Below is a small trained network, with its code and all its weights. Each question gives an input and a target symbol and asks what happens when units are switched off, that is, made to give their printed mean instead of their output.

import numpy as np


def w(rows, s, z=0):
    codes = np.array(rows[::2]) - 128.0
    scale = np.full(codes.shape[1], s)
    scale[-1] = z or s
    return codes * scale


def f(y):
    return np.maximum(y, 0)


def softmax(a):
    e = np.exp(a - a.max(-1, keepdims=True))
    return e / e.sum(-1, keepdims=True)


def log_softmax(a):
    a = a - a.max(-1, keepdims=True)
    return a - np.log(np.exp(a).sum(-1, keepdims=True))


def net(x, mask):
    ids = ['αβδεζηπω'.index(c) for c in x.split()]
    T = len(ids)
    res = E[ids] + P[:T]
    r = res
    for j in range(2):
        rows = slice(2 * j, 2 * j + 2)
        q, k, v = (r @ M[0][rows].T for M in (Q, K, V))
        z = softmax(np.where(np.tri(T) > 0, q @ k.T / 2**0.5, -1e9)) @ v
        o = O[0][rows]
        res = res + np.where(mask[j], z, o[:, -1]) @ o[:, :-1]
    y = f(res @ A[0][:, :-1].T + A[0][:, -1])
    res = res + np.where(mask[2:26], y, B[0][:, -1]) @ B[0][:, :-1]
    return log_softmax(res[-1] @ U[:, :-1].T + U[:, -1])


Q, K, V, O, A, B = {}, {}, {}, {}, {}, {}
E = w([
[138,93,97],'α',
[140,58,105],'β',
[170,141,79],'δ',
[98,81,108],'ε',
[198,96,78],'ζ',
[144,33,111],'η',
[172,69,93],'π',
[250,140,58],'ω',
],0.012)
P = w([
[45,137,120],'0',
[159,125,112],'1',
[64,138,64],'2',
[102,115,176],'3',
[83,9,96],'4',
[204,128,107],'5',
[99,117,47],'6',
[138,115,219],'7',
[134,3,95],'8',
[187,145,121],'9',
[134,132,56],'10',
[154,82,159],'11',
],0.019)
Q[0] = w([
[138,67,125],'head 0',
[124,125,68],'head 0',
[172,44,136],'head 1',
[134,111,250],'head 1',
],0.014)
K[0] = w([
[169,113,151],'head 0',
[119,105,217],'head 0',
[218,125,96],'head 1',
[144,74,2],'head 1',
],0.011)
V[0] = w([
[130,248,110],'head 0',
[160,126,43],'head 0',
[226,228,83],'head 1',
[154,5,106],'head 1',
],0.011)
O[0] = w([
[212,127,97,20],'head 0',
[162,228,158,211],'head 0',
[128,219,72,218],'head 1',
[148,176,254,253],'head 1',
],0.011,0.0065)
A[0] = w([
[136,168,108,117],'neuron 0',
[94,135,62,106],'neuron 1',
[43,124,79,254],'neuron 2',
[146,126,112,120],'neuron 3',
[148,176,191,156],'neuron 4',
[89,47,36,68],'neuron 5',
[141,146,160,138],'neuron 6',
[180,162,125,92],'neuron 7',
[129,79,202,111],'neuron 8',
[98,159,139,92],'neuron 9',
[108,147,54,126],'neuron 10',
[124,45,48,100],'neuron 11',
[88,143,71,100],'neuron 12',
[89,138,151,136],'neuron 13',
[74,124,96,211],'neuron 14',
[92,139,67,103],'neuron 15',
[121,14,142,123],'neuron 16',
[130,55,65,97],'neuron 17',
[228,93,113,149],'neuron 18',
[10,122,126,51],'neuron 19',
[180,110,134,105],'neuron 20',
[111,138,76,116],'neuron 21',
[163,128,96,130],'neuron 22',
[181,107,128,144],'neuron 23',
],0.012,0.0086)
B[0] = w([
[116,64,171,178],'neuron 0',
[146,67,43,153],'neuron 1',
[180,162,192,220],'neuron 2',
[149,120,130,137],'neuron 3',
[110,143,62,247],'neuron 4',
[84,173,2,157],'neuron 5',
[86,125,109,181],'neuron 6',
[120,137,145,189],'neuron 7',
[91,64,54,185],'neuron 8',
[206,80,141,142],'neuron 9',
[157,93,125,169],'neuron 10',
[9,177,52,155],'neuron 11',
[208,49,79,150],'neuron 12',
[183,148,151,159],'neuron 13',
[183,197,225,188],'neuron 14',
[188,75,57,151],'neuron 15',
[98,109,174,181],'neuron 16',
[67,143,78,148],'neuron 17',
[109,142,191,168],'neuron 18',
[169,105,77,160],'neuron 19',
[126,174,111,140],'neuron 20',
[151,66,106,151],'neuron 21',
[120,140,159,156],'neuron 22',
[96,166,133,151],'neuron 23',
],0.0084,0.011)
U = w([
[115,63,201,23],'α',
[209,72,129,62],'β',
[89,134,12,22],'δ',
[90,92,180,224],'ε',
[126,118,225,140],'ζ',
[1,121,83,165],'η',
[50,147,131,251],'π',
[140,232,212,132],'ω',
],0.0072,0.0027)

Each question gives the input, a string of symbols that net reads in full, and the target symbol t.
The units are the heads (2 rows each of Q, K, V and O) and the neurons (one row each of A and B). Each row of codes is followed by its name. A weight is (code - 128) times the scale printed after its matrix; where a second scale follows, it is the last column's (O, A, B and U).
mask holds one flag per unit, heads first, then neurons. A switched-off unit (its flag False) gives its mean, the last column of its rows in O or B, instead of its output. The means were averaged over made-up inputs and are rounded, as every weight is.
A unit's drop is (log p(t) with every unit on - log p(t) with that unit switched off) / (log p(t) with every unit on - log p(t) with every unit switched off).
The circuit of an input: a set's keep is (log p(t) with only the set's units on - log p(t) with every unit switched off) / (log p(t) with every unit on - log p(t) with every unit switched off). Starting from the 12 units with the biggest drops (on a tie, the unit counted first), units are removed one at a time, each time the one whose removal leaves the highest keep (on an exact tie, the one counted first), for as long as the keep stays at least 0.8.
circuit, biggest first: the units of the circuit, biggest drop first
most important unit: the unit with the biggest drop
k most important neurons: the k neurons with the biggest drops, biggest first
heads that matter: for each layer, one digit per head in row order, 1 if its drop is at least 0.15 and else 0, layers parted by /
input ω α δ β η δ α η π ω π, target α: heads that matter	11
input ω ω ω ε δ δ η β ω, target δ: circuit, biggest first	[head 0; head 1; neuron 5]
input π ζ η ω ω ε ω η ζ, target η: most important unit	head 0
input ω η δ δ α α π ε α ω ω β, target ω: circuit, biggest first	[head 1; neuron 8]
input ε η β η ω, target α: circuit, biggest first	[head 1; head 0]
input ω ε π ε ω, target η: 4 most important neurons	[neuron 11; neuron 5; neuron 17; neuron 8]
input ω ε ω η ζ, target η: circuit, biggest first	[neuron 11; head 0]
input δ ε α, target δ: circuit, biggest first	[head 1; neuron 5; neuron 15]
input ε ω ω, target η: circuit, biggest first	[head 1; neuron 11; head 0; neuron 17]
input π δ ω δ η, target δ: circuit, biggest first	[head 1; neuron 5]
input α δ β π ε α η α, target η: heads that matter	01
input ω ε ω δ η δ ω ω α, target δ: heads that matter	11
input ε α ω δ δ ω η ω η δ η, target β: heads that matter	01
input δ δ η β β, target δ: 3 most important neurons	[neuron 5; neuron 19; neuron 11]
input η ζ ω η β η π ε π π π, target η: circuit, biggest first	[head 1; head 0; neuron 11; neuron 5]
input ε π α ω β ω ω η π π ω β, target ω: circuit, biggest first	[head 1]
input ε α ε π ε ε ω ω β, target η: circuit, biggest first	[head 0; neuron 11]
input ε β ω δ α π ω ε π β α, target η: 2 most important neurons	[neuron 11; neuron 5]
input π δ ω δ π, target δ: heads that matter	01
input ζ ω ω ω δ α δ α π, target δ: circuit, biggest first	[head 1]
input ζ ε ε, target ω: 4 most important neurons	[neuron 14; neuron 2; neuron 8; neuron 0]
input π π η α ε, target ζ: heads that matter	01
input ω ε η η ω δ ω η β, target δ: heads that matter	11
input ε δ β ω ω π ζ, target β: heads that matter	01
input ω π β ε ε π ω π ε, target ζ: heads that matter	11
input ε ω ω δ ε ω π π α, target β: heads that matter	01
input δ ω ω, target δ: 2 most important neurons	[neuron 11; neuron 5]
input δ ζ ε ω ε ζ π δ ω, target ω: 2 most important neurons	[neuron 8; neuron 18]
